Below are the code and all the weights of a small trained network. Each question names an input and a class and asks about switching units off, where a switched-off unit gives its printed mean instead of its output.

import numpy as np


def w(rows, s, z=0):
    codes = np.array(rows[::2]) - 128.0
    scale = np.full(codes.shape[1], s)
    scale[-1] = z or s
    return codes * scale


def norm(h):
    return h / np.sqrt((h * h).mean(-1, keepdims=True) + 1e-5)


def f(y):
    return np.maximum(y, 0)


def log_softmax(a):
    a = a - a.max(-1, keepdims=True)
    return a - np.log(np.exp(a).sum(-1, keepdims=True))


def net(x, mask):
    res = np.array(x, float).reshape(1, 4) / 4 @ E
    u = 0
    for l in range(2):
        y = f(norm(res) @ A[l][:, :-1].T + A[l][:, -1])
        res = res + np.where(mask[u : u + 8], y, B[l][:, -1]) @ B[l][:, :-1]
        u += 8
    return log_softmax(norm(res)[-1] @ U[:, :-1].T + U[:, -1])


A, B = {}, {}
E = w([
[134,148,144,135,183,108,11,21,26,200],'x0',
[139,130,131,137,121,146,128,126,126,128],'x1',
[251,194,31,43,197,129,101,97,152,85],'x2',
[134,130,138,121,132,110,144,117,127,130],'x3',
],0.021)
A[0] = w([
[81,115,69,150,100,208,110,188,152,91,131],'L0N1',
[132,125,135,135,165,129,15,40,11,208,132],'L0N2',
[184,146,102,123,140,112,91,102,86,124,40],'L0N3',
[251,164,22,71,181,155,93,115,158,74,116],'L0N4',
[105,137,137,143,148,137,36,61,51,163,19],'L0N5',
[183,107,138,128,173,157,82,115,105,178,31],'L0N6',
[144,148,133,153,153,79,73,106,104,146,69],'L0N7',
[125,170,161,182,151,98,82,132,83,173,6],'L0N8',
],0.014,0.018)
B[0] = w([
[103,107,156,116,117,116,191,119,130,200,176],'L0N1',
[53,213,206,184,172,190,82,46,16,100,226],'L0N2',
[169,141,94,73,184,40,196,75,110,153,147],'L0N3',
[226,192,9,32,165,157,58,124,142,118,251],'L0N4',
[143,72,94,109,33,153,184,212,241,157,163],'L0N5',
[142,126,112,77,155,104,168,107,135,160,139],'L0N6',
[106,81,113,67,109,65,190,128,191,158,147],'L0N7',
[126,52,161,54,110,151,116,143,174,156,136],'L0N8',
],0.014,0.024)
A[1] = w([
[96,193,193,86,126,181,205,77,83,209,201],'L1N1',
[231,87,38,110,98,173,116,235,231,61,2],'L1N2',
[140,27,128,79,77,202,35,55,175,99,156],'L1N3',
[247,149,7,18,141,42,91,227,240,122,47],'L1N4',
[196,179,100,90,178,113,20,75,73,120,27],'L1N5',
[167,101,203,196,92,12,221,198,117,100,65],'L1N6',
[246,76,32,108,79,113,129,223,233,134,2],'L1N7',
[119,7,101,83,43,122,235,225,245,184,129],'L1N8',
],0.012,0.0098)
B[1] = w([
[159,89,110,134,136,94,117,192,164,84,237],'L1N1',
[64,70,151,196,39,193,223,79,143,195,188],'L1N2',
[154,142,177,149,133,87,112,159,120,85,156],'L1N3',
[8,30,221,235,56,157,168,150,129,167,254],'L1N4',
[208,158,113,69,150,66,154,153,149,95,212],'L1N5',
[129,136,119,98,197,95,59,179,172,39,177],'L1N6',
[57,20,123,195,30,184,174,138,196,217,185],'L1N7',
[209,152,99,59,193,58,98,159,156,106,248],'L1N8',
],0.017,0.019)
U = w([
[172,79,135,94,173,55,102,211,193,91,253],'0',
[118,52,75,141,40,179,237,140,204,199,136],'1',
[5,117,249,231,122,146,70,133,46,85,26],'2',
[220,226,41,34,213,181,54,23,63,124,67],'3',
],0.022,0.0072)

Each question gives the input, the list of numbers given to net, and the class t.
The units are the neurons (one row each of A and B). Each row of codes is followed by its name. A weight is (code - 128) times the scale printed after its matrix; where a second scale follows, it is the last column's (A, B and U).
mask holds one flag per neuron, layer by layer. A switched-off neuron (its flag False) gives its mean, the last column of its row in B, instead of its output. The means were averaged over made-up inputs and are rounded, as every weight is.
A unit's drop is (log p(t) with every unit on - log p(t) with that unit switched off) / (log p(t) with every unit on - log p(t) with every unit switched off).
unit that matters most: the unit with the biggest drop
k most important neurons: the k neurons with the biggest drops, biggest first
top k neurons in layer l: the k neurons of layer l with the biggest drops, biggest first
drop when u is switched off: that unit's drop, to one decimal
input [-7,-4,-6,-8], class 0: unit that matters most -> L0N4
input [3,-7,-2,-8], class 2: 2 most important neurons -> (L0N2 L0N4)
input [6,-5,-2,1], class 2: 2 most important neurons -> (L0N2 L0N4)
input [-3,-5,-4,-1], class 0: 2 most important neurons -> (L0N4 L0N2)
input [1,-3,-2,-5], class 2: 2 most important neurons -> (L0N4 L1N8)
input [-1,6,6,5], class 1: 2 most important neurons -> (L0N2 L1N4)
input [3,8,0,4], class 2: top 2 neurons in layer 0 -> (L0N2 L0N4)
input [1,4,0,-8], class 2: 3 most important neurons -> (L0N2 L0N4 L1N8)
input [-2,6,-6,6], class 0: top 2 neurons in layer 0 -> (L0N4 L0N2)
input [1,-4,-3,-7], class 2: 2 most important neurons -> (L0N4 L1N8)
input [0,3,-6,2], class 0: 2 most important neurons -> (L0N2 L0N4)
input [-4,-7,-7,1], class 0: 2 most important neurons -> (L0N2 L0N4)
input [-4,3,-6,-8], class 0: drop when L0N4 is switched off -> 0.8
input [8,4,-1,5], class 2: drop when L0N4 is switched off -> 3.2
input [-2,3,8,-1], class 1: drop when L0N2 is switched off -> 1.1
input [1,2,1,-2], class 3: unit that matters most -> L0N2
